Below is a small trained network, with its code and all its weights. Each question gives an input and a class and asks what happens when units are switched off, that is, made to give their printed mean instead of their output.

import numpy as np


def w(rows, s, z=0):
    codes = np.array(rows[::2]) - 128.0
    scale = np.full(codes.shape[1], s)
    scale[-1] = z or s
    return codes * scale


def norm(h):
    return h / np.sqrt((h * h).mean(-1, keepdims=True) + 1e-5)


def f(y):
    return np.maximum(y, 0)


def log_softmax(a):
    a = a - a.max(-1, keepdims=True)
    return a - np.log(np.exp(a).sum(-1, keepdims=True))


def net(x, mask):
    res = np.array(x, float).reshape(1, 5) / 4 @ E
    u = 0
    for l in range(4):
        y = f(norm(res) @ A[l][:, :-1].T + A[l][:, -1])
        res = res + np.where(mask[u : u + 6], y, B[l][:, -1]) @ B[l][:, :-1]
        u += 6
    return log_softmax(norm(res)[-1] @ U[:, :-1].T + U[:, -1])


A, B = {}, {}
E = w([
[61,1,32,125,111,97,244,127,163,134],'x0',
[123,135,124,106,118,132,125,119,138,132],'x1',
[145,113,151,130,127,132,152,134,99,95],'x2',
[207,149,24,136,119,54,139,73,141,28],'x3',
[51,217,126,166,129,114,110,12,14,157],'x4',
],0.0063)
A[0] = w([
[69,105,9,89,159,126,192,129,107,64,56],'L0N1',
[23,125,135,153,167,108,100,2,52,107,152],'L0N2',
[154,201,140,145,93,57,89,164,159,15,3],'L0N3',
[32,61,106,123,85,187,150,190,90,161,163],'L0N4',
[179,210,49,150,111,103,107,143,138,65,75],'L0N5',
[212,163,102,74,165,182,93,198,168,169,84],'L0N6',
],0.0052,0.0036)
B[0] = w([
[174,79,107,139,95,70,85,137,155,204,201],'L0N1',
[122,118,154,123,2,85,178,91,87,111,253],'L0N2',
[87,161,108,137,180,178,172,69,166,130,168],'L0N3',
[206,202,111,127,146,220,137,184,57,175,220],'L0N4',
[135,150,132,133,155,154,180,81,115,73,189],'L0N5',
[134,132,175,96,168,131,149,121,30,80,201],'L0N6',
],0.0076,0.0055)
A[1] = w([
[153,108,152,140,254,155,96,117,203,77,5],'L1N1',
[145,127,142,115,158,122,114,175,184,80,24],'L1N2',
[107,93,112,154,61,192,147,169,112,167,83],'L1N3',
[150,153,215,124,107,166,62,111,94,102,152],'L1N4',
[121,56,56,140,93,75,131,109,179,92,19],'L1N5',
[147,104,151,100,81,135,92,147,62,116,128],'L1N6',
],0.0077,0.0025)
B[1] = w([
[179,116,201,37,102,199,124,37,97,105,170],'L1N1',
[83,128,165,253,86,91,155,80,69,89,159],'L1N2',
[40,134,142,41,79,126,168,61,64,82,192],'L1N3',
[64,109,84,206,123,119,65,144,253,75,254],'L1N4',
[103,109,175,138,168,86,49,96,158,133,196],'L1N5',
[99,166,112,151,205,149,52,146,124,230,198],'L1N6',
],0.0074,0.0072)
A[2] = w([
[180,185,141,105,77,118,120,84,89,91,36],'L2N1',
[94,125,137,120,126,170,213,161,144,200,54],'L2N2',
[97,173,121,200,120,124,158,145,143,86,62],'L2N3',
[159,103,117,64,163,172,198,207,169,139,32],'L2N4',
[173,91,102,102,244,138,73,156,169,110,253],'L2N5',
[50,170,254,140,143,152,76,178,148,164,190],'L2N6',
],0.0087,0.0018)
B[2] = w([
[179,174,144,146,132,169,198,167,168,86,172],'L2N1',
[132,186,59,230,99,234,136,167,131,59,165],'L2N2',
[47,125,121,109,102,114,153,209,200,159,155],'L2N3',
[114,238,139,224,182,22,37,122,221,151,155],'L2N4',
[141,90,94,17,165,208,197,132,12,160,187],'L2N5',
[168,20,142,82,130,1,129,77,165,126,248],'L2N6',
],0.0074,0.011)
A[3] = w([
[206,1,47,43,204,159,127,195,150,174,20],'L3N1',
[209,104,80,148,124,14,205,54,148,123,9],'L3N2',
[225,75,116,130,90,64,189,87,117,79,41],'L3N3',
[139,221,68,113,173,95,161,126,189,2,153],'L3N4',
[131,254,90,241,112,130,139,158,234,98,2],'L3N5',
[160,155,61,194,88,21,208,43,163,90,111],'L3N6',
],0.0062,0.0032)
B[3] = w([
[193,135,161,81,162,164,102,223,5,131,252],'L3N1',
[56,70,192,107,129,95,102,155,164,119,210],'L3N2',
[92,151,122,147,129,104,95,90,193,178,207],'L3N3',
[152,149,88,142,97,176,177,137,79,146,226],'L3N4',
[96,160,70,182,210,129,86,226,122,143,210],'L3N5',
[153,128,145,127,168,135,78,158,158,125,255],'L3N6',
],0.011,0.006)
U = w([
[188,49,181,36,209,124,52,188,96,141,117],'0',
[104,223,65,197,175,168,90,217,138,133,199],'1',
[53,68,164,148,96,11,34,47,215,156,184],'2',
[80,138,91,132,2,182,230,97,45,192,7],'3',
[210,158,143,90,141,237,194,33,136,62,116],'4',
],0.011,0.0019)

Each question gives the input, the list of numbers given to net, and the class t.
The units are the neurons (one row each of A and B). Each row of codes is followed by its name. A weight is (code - 128) times the scale printed after its matrix; where a second scale follows, it is the last column's (A, B and U).
mask holds one flag per neuron, layer by layer. A switched-off neuron (its flag False) gives its mean, the last column of its row in B, instead of its output. The means were averaged over made-up inputs and are rounded, as every weight is.
A unit's drop is (log p(t) with every unit on - log p(t) with that unit switched off) / (log p(t) with every unit on - log p(t) with every unit switched off).
The circuit of an input: a set's keep is (log p(t) with only the set's units on - log p(t) with every unit switched off) / (log p(t) with every unit on - log p(t) with every unit switched off). Starting from the 12 units with the biggest drops (on a tie, the unit counted first), units are removed one at a time, each time the one whose removal leaves the highest keep (on an exact tie, the one counted first), for as long as the keep stays at least 0.8.
circuit, biggest first: the units of the circuit, biggest drop first
unit that matters most: the unit with the biggest drop
k most important neurons: the k neurons with the biggest drops, biggest first
k most important neurons of layer l: the k neurons of layer l with the biggest drops, biggest first
drop when u is switched off: that unit's drop, to one decimal
input [2,-5,-6,-5,-7], class 1: circuit, biggest first -> (L2N4; L2N2)
input [6,0,3,-1,3], class 3: unit that matters most -> L0N4
input [8,3,0,-4,0], class 1: 3 most important neurons -> (L0N4; L2N2; L2N4)
input [8,-4,7,-1,-4], class 1: circuit, biggest first -> (L2N4; L2N6)
input [-8,6,-4,7,-3], class 4: 2 most important neurons -> (L1N1; L0N2)
input [-5,5,5,6,0], class 4: 3 most important neurons -> (L0N2; L1N1; L0N3)
input [6,0,1,0,0], class 1: 3 most important neurons -> (L0N4; L0N2; L2N6)
input [-4,-3,-5,1,2], class 1: 3 most important neurons -> (L1N5; L3N5; L0N5)
input [8,7,1,-6,1], class 3: 3 most important neurons -> (L1N3; L1N4; L3N6)
input [7,6,8,1,6], class 2: 4 most important neurons -> (L0N1; L2N5; L3N4; L3N1)
input [-1,2,3,0,7], class 2: 3 most important neurons of layer 0 -> (L0N4; L0N5; L0N3)
input [6,5,1,-2,0], class 1: 3 most important neurons -> (L0N4; L2N2; L0N2)
input [0,1,3,-6,5], class 2: 2 most important neurons -> (L2N6; L2N5)
input [-1,2,6,8,1], class 1: unit that matters most -> L2N6
input [1,-6,3,8,5], class 2: 2 most important neurons -> (L0N4; L3N2)
input [1,2,-6,-1,1], class 3: 2 most important neurons -> (L1N3; L2N4)
input [7,-2,-3,-1,-5], class 1: 2 most important neurons -> (L0N4; L2N4)
input [-4,1,2,6,0], class 4: 2 most important neurons -> (L0N2; L1N1)
input [-2,7,2,1,-2], class 4: 2 most important neurons of layer 0 -> (L0N3; L0N2)
input [3,-5,4,-6,-5], class 1: unit that matters most -> L2N4
input [2,4,6,-8,3], class 3: drop when L0N4 is switched off -> 0.3
input [-7,7,6,7,4], class 1: drop when L3N5 is switched off -> 0.4
input [-7,1,-1,5,-2], class 4: drop when L1N1 is switched off -> 0.2
input [8,0,-8,-8,2], class 3: drop when L3N3 is switched off -> 0.0
